In the rows, zero is written as 128.
Here are made-up elements, facts about them, and rows of numbers that follow some of those facts. Name the element behind each unnamed row.

How the elements are related:
nuzogu 277 <- batem, brikil, broles, dregem, flodes, gabus, gaflik, garer, goder, grabro, gresta, grevi, grofim, grupla, guser, kebak, klobrer, lobis, lodoro, mibek, noskis, nuklin, rapla, rebudres, robugrel, stozustin, taskenam, tenek, treko, vupe, zeste, zunis
nuzogu 271 <- batra, biklos, brama, broguk, brozar, brudra, buzes, draskom, dreklun, dribrin, drotran, drubretrer, drusa, flagil, flebras, flotes, fogruk, gofa, grani, grastiflo, grekla, grepak, gretrok, gutrul, kizo, klabas, klebrur, klifo, klubra, koskel, leflopes, liflu, liklun, meka, melibral, mifim, miplik, nasel, nogar, padal, plakim, plefo, plibropir, pluplel, posi, rizuk, roklos, rures, sako, skaskam, skirin, skugre, stetu, stoskom, sudrel, sufa, tegi, tizozo, tradrak, trigre, triskur, trusker, tufe, vadrek, veskatim, vetal, zabruk, zinipin, zirak, zorem, zozel
nuzogu 174 <- bekul, dripi, driskik, fefen, filus, gatinu, gemol, grason, grustuk, kodrol, luflolom, nako, naplem, pluvezon, simu, skosto, stosal, vadogu, vipe
nuzogu 452 <- bomor, brane, flisovas, fodrak, fuplem, gepleklon, kiklos, kofur, megru, napla, novik, riplur, skedas, trono, vures, zokin
nuzogu 382 <- boski, fliskam, gretruk, gruplogra, klalegri, klukel, pasko, skapen, skibagrim, skibros, trepa, vuku, vuvi, zuku
nuzogu 589 <- daben, disis, dogam, drasom, geskulik, grastomas, grovus, labik, midril, plabra, zekles, zelal
{batem, flotes, gofa, mifim} gurir klofar
{batra, disis, drubretrer, nako, noskade, plabra, plogru, skaskam} gurir skoflo
{bekul, bivar, fodrak, grupla, padal, zelal, zozel} gurir zalon
{biklos, skibagrim} gurir doskul
{bomor, guser, kenobom, kiklos, klobrer, sako, toske, trepa, trude} gurir klozin
{boski, filus, grabro, kofur, midril} gurir plogru
{brama, gatinu, grason, klalegri, klubra, rapla, riplur, skibros} gurir megros
{brane, flisovas, gresta, skosto} gurir ploskun
{brastor, drubru, ploskun, treko} gurir siplubra
{brikil, drotran, gepleklon, liklun, skapen, vipe} gurir fizur
{broguk, doskul, draskom, zotek} gurir tubi
{broles, dribrin, gabus, mibek, noskis, trigre, veskatim} gurir zeki
{brozar, daben, novik, vadogu} gurir skula
{brudra, febran, flodes, pasko, roklos} gurir naror
{buzes, dripi, fogruk, kodrol, labik, simu, tufe} gurir bivar
{dogam, flebras, melibral, trusker} gurir pubrel
{drasom, driskik, grizu, grovus, mapa, tegi} gurir stoti
{dregem, gretrok} gurir tonifol
{dreklun, fuplem, gemol, lodoro, skedas, tonifol, zirak} gurir dunul
{drusa, goder, koskel, pluvezon, sudrel} gurir vuzogis
{fefen, klifo} gurir brastor
{flagil} gurir laplin
{fliskam, grastiflo, gruplogra, nuklin} gurir pusus
{fliskul, grekla, lobis, stozustin} gurir flufel
{flumo, kebak, plefo, tenek} gurir gigro
{gaflik, tronin} gurir notrofa
{gaka, napla, tizozo, tregrak} gurir traskol
{garer, gugavuk, zuflatom} gurir bebi
{geskulik, robugrel, stetu} gurir skepuskol
{grani, grevi, klabas, pluplel, zunis} gurir gugavuk
{grastomas, vuvi} gurir grizu
{grepak, triskur} gurir tregrak
{gretruk} gurir toske
{grofim, naplem, vupe} gurir noze
{grustuk} gurir gusa
{gusa, luflolom} gurir dririm
{gutrul, kizo, miplik, plibropir, skugre, stoskom, tradrak} gurir noskade
{klebrur, meka, skirin, sufa, zinipin, zokin} gurir gaka
{klofar, ladra, rebudres, zorem} gurir drepo
{klukel, rures} gurir ladra
{leflopes, liflu} gurir brogrum
{megru, zeste} gurir febran
{nasel, posi, stosal} gurir flumo
{nogar} gurir trude
{noze, zeki} gurir brigem
{plakim, sugra, vadrek, vetal} gurir bozel
{rizuk, zekles} gurir drubru
{taskenam} gurir fliskul
{trono, zabruk} gurir zuflatom
{vuku} gurir tronin
{vures, vuzogis} gurir ristus
{zuku} gurir sugra
batra drestak megros, tegi
biklos drestak tregrak, kiklos
boski drestak mifim, veskatim, fuplem, sako, melibral
brama drestak fliskam, ristus, vetal
brane drestak draskom, brastor
broguk drestak sudrel, liflu
brudra drestak klebrur, ristus, grekla
daben drestak tizozo, dririm
doskul drestak bekul, bebi, dririm, batem
drasom drestak koskel
dregem drestak fodrak, dripi, tenek
drepo drestak zozel
dribrin drestak mibek
drubru drestak tegi
fefen drestak flebras, bozel
filus drestak stetu
grabro drestak fizur, pusus, plogru
grastiflo drestak rures, mibek
grastomas drestak zunis, broles, pusus
grevi drestak vuku
grofim drestak gugavuk, posi, lobis
kebak drestak fodrak, gugavuk, zorem, drubretrer
kenobom drestak zelal, dunul, zirak
kizo drestak gretrok
klobrer drestak flebras, vupe
klofar drestak bekul, gatinu
klozin drestak fliskam
klubra drestak nuklin, flotes
kodrol drestak megru
kofur drestak bivar, zozel
leflopes drestak skoflo, brigem
liklun drestak lodoro, klabas
nogar drestak grupla
novik drestak tegi
plakim drestak gaflik, pluvezon
plefo drestak brastor
pluplel drestak grovus, zirak, naror, grekla
riplur drestak robugrel, pluvezon, taskenam
rizuk drestak tizozo
simu drestak midril, gaka, noskade
skedas drestak gatinu
skepuskol drestak sudrel, trepa
skosto drestak brikil
skula drestak brogrum
stoskom drestak zuflatom, goder, brastor
trono drestak posi, naplem
trude drestak brigem, dririm
tufe drestak nuklin, grepak, fliskam
vadogu drestak guser
vadrek drestak dripi, sugra, gabus
vures drestak zorem
vuvi drestak zabruk
zalon drestak roklos
zeki drestak broles, gigro
zekles drestak klebrur, fogruk, dogam
zeste drestak veskatim, labik, gusa, flagil, grustuk
zokin drestak miplik, grupla
zotek drestak skaskam
zuku drestak skaskam, rapla
{batem, buzes, doskul, flagil, flotes, geskulik, gigro, guser, gutrul, klukel, luflolom, mapa, mifim, rebudres, sako, skosto, skugre, skula, stoskom, tradrak, trono, zekles} pligak 850
{batra, bebi, biklos, brikil, brudra, disis, dreklun, drubretrer, fefen, filus, fliskam, flisovas, flodes, flumo, grabro, grason, gruplogra, meka, midril, plabra, plibropir, robugrel, stetu, triskur, zinipin, zuku} pligak 489
{bekul, bomor, brogrum, brozar, daben, dogam, drasom, drepo, drotran, drusa, flebras, fliskul, gabus, gaflik, gaka, gatinu, gemol, goder, gofa, grastomas, grizu, grustuk, kenobom, klalegri, klebrur, klozin, koskel, laplin, novik, padal, plakim, plefo, plogru, ploskun, pluvezon, posi, pusus, rapla, riplur, rizuk, roklos, rures, siplubra, skibros, skirin, stosal, sufa, sugra, tenek, trepa, tronin, tubi, tufe, vadrek, vetal, vuvi, zabruk, zeki, zokin, zozel} pligak 629
{bivar, bozel, brane, broguk, broles, draskom, dregem, dribrin, fizur, flufel, fodrak, fogruk, garer, gepleklon, grepak, grevi, grofim, grupla, gugavuk, gusa, kebak, kiklos, kizo, klabas, klifo, klobrer, klubra, kofur, ladra, leflopes, liflu, lobis, megros, miplik, nako, napla, naror, nasel, nogar, noskade, notrofa, noze, nuklin, pasko, pubrel, ristus, skaskam, skedas, skoflo, sudrel, tegi, tizozo, traskol, tregrak, trude, vipe, vures, vuzogis, zalon, zelal, zeste, zirak, zorem, zotek, zuflatom} pligak 426
{boski, brastor, dririm, fuplem, grastiflo, gresta, gretrok, klofar, megru, simu, skibagrim, tonifol, toske, treko, vuku} pligak 644
{brama, brigem, dripi, driskik, drubru, dunul, febran, grani, grekla, gretruk, grovus, kodrol, labik, liklun, lodoro, melibral, mibek, naplem, noskis, pluplel, skapen, skepuskol, stoti, stozustin, taskenam, trigre, trusker, vadogu, veskatim, vupe, zunis} pligak 669

Some elements and their rows:
labik: [115 191  90 155 152 181 160  65 145 158  95 144  93 173 114 101 149 127
 151  87  54 143  95 168 158 101 210 162 105 100  76  98 128]
rures: [107 135 128 104 111 137 148 151 143 168  98 135 120 114 132 159 114 111
 106 142 161 121 153 125 120 147 152 160 132 142 110 158 104]
grastiflo: [161 119 142 104 119 111 156 126 152 115 101 172 106 125 137 122 116 132
 113 172 151 135 129 151  91 143 142 156 160 139 117 159 143]
ploskun: [113 131 139  99 130 124  96 138 125 138 141 147 104 133 106 145 160 138
 109 140 142 103 136 111 106 119  93 114 119 139 123 139 141]
siplubra: [109 139 150 116 139 139 107 140 113 167 139 134 124 135  95 146 155 142
 112 130 153 110 154 111 119 119  99 110 101 129 126 143 132]
vadrek: [166 108 176 100  93 136 128 149 130 138 101 179 124 119 131 121 112 114
 101 168 126 131 163 154  86 146 145 174 137 129 143 164 123]
brogrum: [123 142 113  93 131 100 110 134 130 128 133 115  99 131 102 127 158 121
 101 133 148 109 122  97 106 118  96 125 127 143 112 113 143]
klukel: [117  89 170 141 191  48 135 129  46 190 166 117 116  51  84 152  90 108
 114 122 156  96 181 124 106  82  37  51  69 139 150 135 159]
grabro: [181 134 177 164 176 120 151 148 106 127 148 140 100 199 121  67  99 147
 103 170 128  59 138 143  79 109 127  98 138 105  68 167 139]
gepleklon: [120 137 133 109 131 173 138 147 140 152 113 121 121 144 120 147 131 111
 122 149 148 121 156 126 106 140 176 157 136 123 117 159 131]
klebrur: [ 99 132 100  97 100 135 127 138 168 184 109 136 129  95 132 159 108 149
 119 141 159 117 193 100 142 160 124 145 173 153  92 156 110]
zirak: [123 120  93  90 115 147 138 129 174 153 106 110 126  96 149 150 101 100
 107 157 140 112 182 101 119 149 146 158 176 145  90 131 133]
dunul: [107 150 138 136 136 126 117 102 118 183 128 133 129 137 138 131 131 146
 153 122 134  82 152 107 145 101  82 109 133 140  87 137 140]
drusa: [121 134 143 106 121 146 147 150 134 159  98 146 127 110 129 149 117 119
 111 146 154 126 161 143 113 150 157 155 136 141 116 165 107]
grofim: [192  90 206  83 119 162 125  97  88 109 151  81 139 164 142  83 163 100
 107 150 146 138 117 141  60 126  89 164 121 132 152 112 142]
padal: [139 132 115 108 136 137 168 116 153 135  93 160  93  96 121 129 107 105
  97 145  93 154 143 159 106 144 173 174 121 136 107 120 118]
meka: [116 128 143 141 101 120 155 149 141 168  94 173 110 129 139 159 112 145
 131 126 158 122 151 126 138 126 153 147 157 147 120 196 147]
kofur: [180 146 146 133 158 162 139 179 138 119 122 123 111 178 113  84  89 115
  98 209 149  86 161 142  51 150 170 153 159  93  78 168 111]
gofa: [117 128 142 106 116 145 150 157 148 162 100 153 115 114 133 154 119 122
 104 149 154 125 153 131 121 154 156 155 137 137 126 164 111]
mapa: [135 127 136 106 128 103 112 120 127 123 130 126  97 146 113 128 155 127
 125 137 146 102 123 114  95 109  97 108 128 133 115 131 168]

Which element is each row?
No name comes twice in this set of rows, the named rows included.
[113 163 100 101 111 204 113 112 167 150 129 113 132 183 119 123 171 160
 119 121 135 109 154 105 148 147 149 159 142 123  75 141 105]	dogam
[162 110 149  91  93 135 101 137 137 117 100 147 125 148 124 107 140  97
 105 158 134 125 143 133  90 135 156 181 158 113 154 145 143]	vures
[105 151 111 127 116 146 145 112 148 192  89 134 141 109 184 141  88 131
 145 136 137 100 177 121 157 130 114 154 176 154  63 147 127]	grekla
[115 155  68 110 150 200 119  81 171 148 135 104 123 182 102 120 155 128
 125 121  89 140 157 131 139 137 197 155 133 105  84 115 123]	zelal
[135 153 116 136 183 144 158  54 115 152 120 164 102 153 123  91 138 136
 155 109  36 127 126 201 138 113 192 136  89 104  98 107 136]	kodrol
[133 123  63  98 170 142 159  83 176 154  98 133  98  79 124 115  85  94
 112 143  60 172 174 152 122 144 200 156 138 121  92  88 139]	fogruk
[147 116  90  94 175 151 176  67 154 159 122 171 127  93 119 102  92 149
 134 158  69 179 193 203 128 175 187 158 115 116  95 123 114]	tufe
[144 140  81 106 128 111 161 109 167 134  84 133  90  85 118 122 100  92
  85 125 108 151 125 136 109 142 180 178 139 129  99 108 129]	zozel
[102  89 130 151 187  40 145  91  80 205 166  92 117  48 120 142  68 125
 114 102 142  88 208  89 136  87   9  51  99 165  99 121 167]	fliskam
[122 169 144 106 121 201 123 127 145 142 128 145 122 202 105 122 187 159
 134 142 133 127 136 137 117 141 163 153 124 113 103 156 122]	drasom
[124 123 117 109 110 141 145 139 165 143 101 136 117 105 157 148 101 116
 114 145 128 109 160 110 117 134 139 156 167 160  94 145 138]	flotes
[130  83 191 153 208  37 158 118  43 172 165 139 112  75 109 141  94 134
 129 133 150  96 177 148 105  83  36  40  63 149 146 148 169]	zuku
[106 121 105  82 111 134 122 148 181 145 109 136 113  99 144 160 109 110
 112 172 149 120 175 100 104 146 134 147 174 147  99 146 138]	grepak
[160 103 133  86 124 108 166  97 164 119 121 169 128 128 171 115 112 162
 145 184 131 111 168 144 119 159 130 141 191 156  89 174 155]	brudra

Now the same elements, written a new way:
Known rows:
noskade: [129 131 124 137 136 147 122 119 107 126 136 133 100 125 132 145 142 125
 145 115 196 125 124 126  93 122 139 109 127 124 155 122]
plibropir: [136 132 121 140 118 141 127 123 104 122 133 136 106 123 133 150 140 122
 145 110 141 129 124 126 112 134 142 127 138 124 119 130]
toske: [130 126 124 138 133 156 124 133 125 135 135 140  84 127 118 143 146 144
 159 116 139 138 127 116  99 118 124  98 123 114 146 145]
megru: [135 126 127 141 124 151 123 140 129 144 139 142  95 121 127 144 140 127
 156 115 118 139 125 126 114 114 122 120 145 117 138 140]
vadogu: [132 124 125 137 125 135 130 131 116 134 133 139 102 122 119 137 130 131
 157 109 115 140 123 131 114 127 123 123 145 131 130 134]
laplin: [135 120 124 140 131 153 130 127 125 125 137 139  85 133 116 141 145 146
 161 113 145 136 131 124  97 125 126 108 137 110 147 137]
grabro: [131 122 120 142 118 135 126 115 103 134 137 139 122 120 135 144 141 120
 162 112 179 135 109 134 133 136 134 128 150 139 115 130]
klebrur: [135 121 120 144 111 143 132 118 130 120 131 141  89 125 123 153 138 140
 144  96  91 136 138 135 104 132 133 126 145  98 130 153]
labik: [125 111 129 118 131 129 137 151 132 143 136 139  75 114 105 132 123 121
 172 122  63 133 125 134  88 120 132 117 141 145 204 127]
skepuskol: [131 127 124 135 134 143 132 125 113 127 132 136  91 128 112 138 136 146
 152 110 137 138 125 118  98 130 124 102 128 123 134 132]
rizuk: [143 128 121 147 117 153 135 129 122 118 137 138  88 136 114 146 142 142
 179 106 108 137 131 133 125 132 127 131 144 120  90 143]
melibral: [135 129 123 135 104 136 138 132 120 130 135 136  98 120 116 136 130 132
 139 105 109 135 124 129 109 127 140 122 137 117 130 129]
roklos: [141 123 121 143 112 147 134 130 124 122 138 140  92 129 119 144 140 139
 157 106 102 136 133 132 112 127 135 127 147 107 122 140]
brane: [130 127 123 142 131 141 131 130 117 138 132 140 103 130 122 136 133 128
 153 107 112 141 125 126 120 127 120 122 140 129 112 133]
ristus: [122 122 124 137 136 144 127 112 125 129 127 137  82 125 123 150 138 143
 139  96 125 133 134 130  88 123 132  99 124 106 158 147]
skirin: [140 124 119 145 111 146 134 129 123 121 135 140  97 132 119 142 140 140
 157 105 105 138 133 130 115 130 130 128 146 109 110 142]
noze: [128 127 125 144 131 147 127 127 119 129 128 136  94 130 124 133 140 145
 153 101 153 139 133 127 101 122 124 108 119 114 124 136]
flisovas: [132 123 127 141 125 141 127 134 121 137 134 141  98 125 125 139 137 131
 155 107 113 139 126 127 115 123 124 126 145 121 133 136]
vetal: [135 120 119 141 115 144 133 116 126 121 132 141  89 127 120 155 139 139
 144  97  89 136 136 132 104 134 134 123 145 101 129 151]
sufa: [140 124 120 145 111 146 134 129 122 122 135 140  95 132 120 143 139 140
 159 104 104 139 134 130 116 131 130 129 145 109 110 142]

Name these rows:
No name comes twice in this set of rows, the named rows included.
[138 121 124 144 125 147 130 131 125 134 138 142  99 132 121 140 138 130
 159 114 122 141 127 129 114 129 118 130 154 120 130 134]	novik
[133 132 119 149 113 144 132 127 115 126 125 138 106 131 124 136 137 139
 152  95 109 141 133 129 122 130 126 126 129 117  79 141]	dribrin
[140 121 129 145 122 151 128 136 132 128 141 139  90 129 124 141 140 132
 184 111 130 136 131 144 118 117 124 136 153 122 136 139]	gatinu
[115 121 125 136 142 136 123 132 122 138 116 141  88 119 127 138 129 128
 168 103  99 140 131 134  97 131 113 112 119 142 146 149]	zekles
[130 118 120 142 136 150 130 114 124 125 130 140  84 134 114 146 143 148
 153 108 137 140 130 121  95 139 119 103 132 113 140 145]	kenobom
[130 123 117 143 120 131 128 122 102 135 132 144 132 125 132 133 136 142
 159 100 120 145 125 131 137 124 127 122 155 122  86 133]	grofim
[129 128 121 139 117 138 133 117 119 125 127 138  93 123 123 151 135 136
 140  91  77 133 136 133 109 126 139 118 133 107 123 147]	zirak
[137 116 120 139 113 137 128 125 114 131 145 145 120 123 127 139 140 141
 163 108 118 139 128 136 126 115 136 128 172 109 133 133]	tenek
[135 133 121 140 117 141 130 124 109 124 136 135 104 123 131 147 137 123
 146 104 131 128 129 132 111 123 144 125 137 119 124 129]	skaskam
[131 119 123 128 135 144 133 141 122 146 139 145  84 122 106 148 135 128
 176 123  46 139 121 117 116 127 126 111 149 138 148 143]	simu
[135 130 126 143 138 163 125 135 123 130 135 138  78 133 113 144 146 147
 182 116 147 138 126 120 112 121 117 104 120 126 114 148]	klofar
[131 122 124 141 106 131 130 120 118 134 137 138 118 116 128 136 132 136
 157  98 152 140 119 145 131 119 132 129 151 121 120 137]	vupe
[131 122 120 136 117 130 128 124 107 136 140 142 123 119 130 138 137 138
 159 101 107 138 127 135 130 112 140 122 161 117 122 128]	lobis
[143 125 120 138 113 142 131 134 116 121 140 142 100 129 122 144 141 144
 151 106  79 136 140 125 108 119 139 125 157  99 124 133]	posi

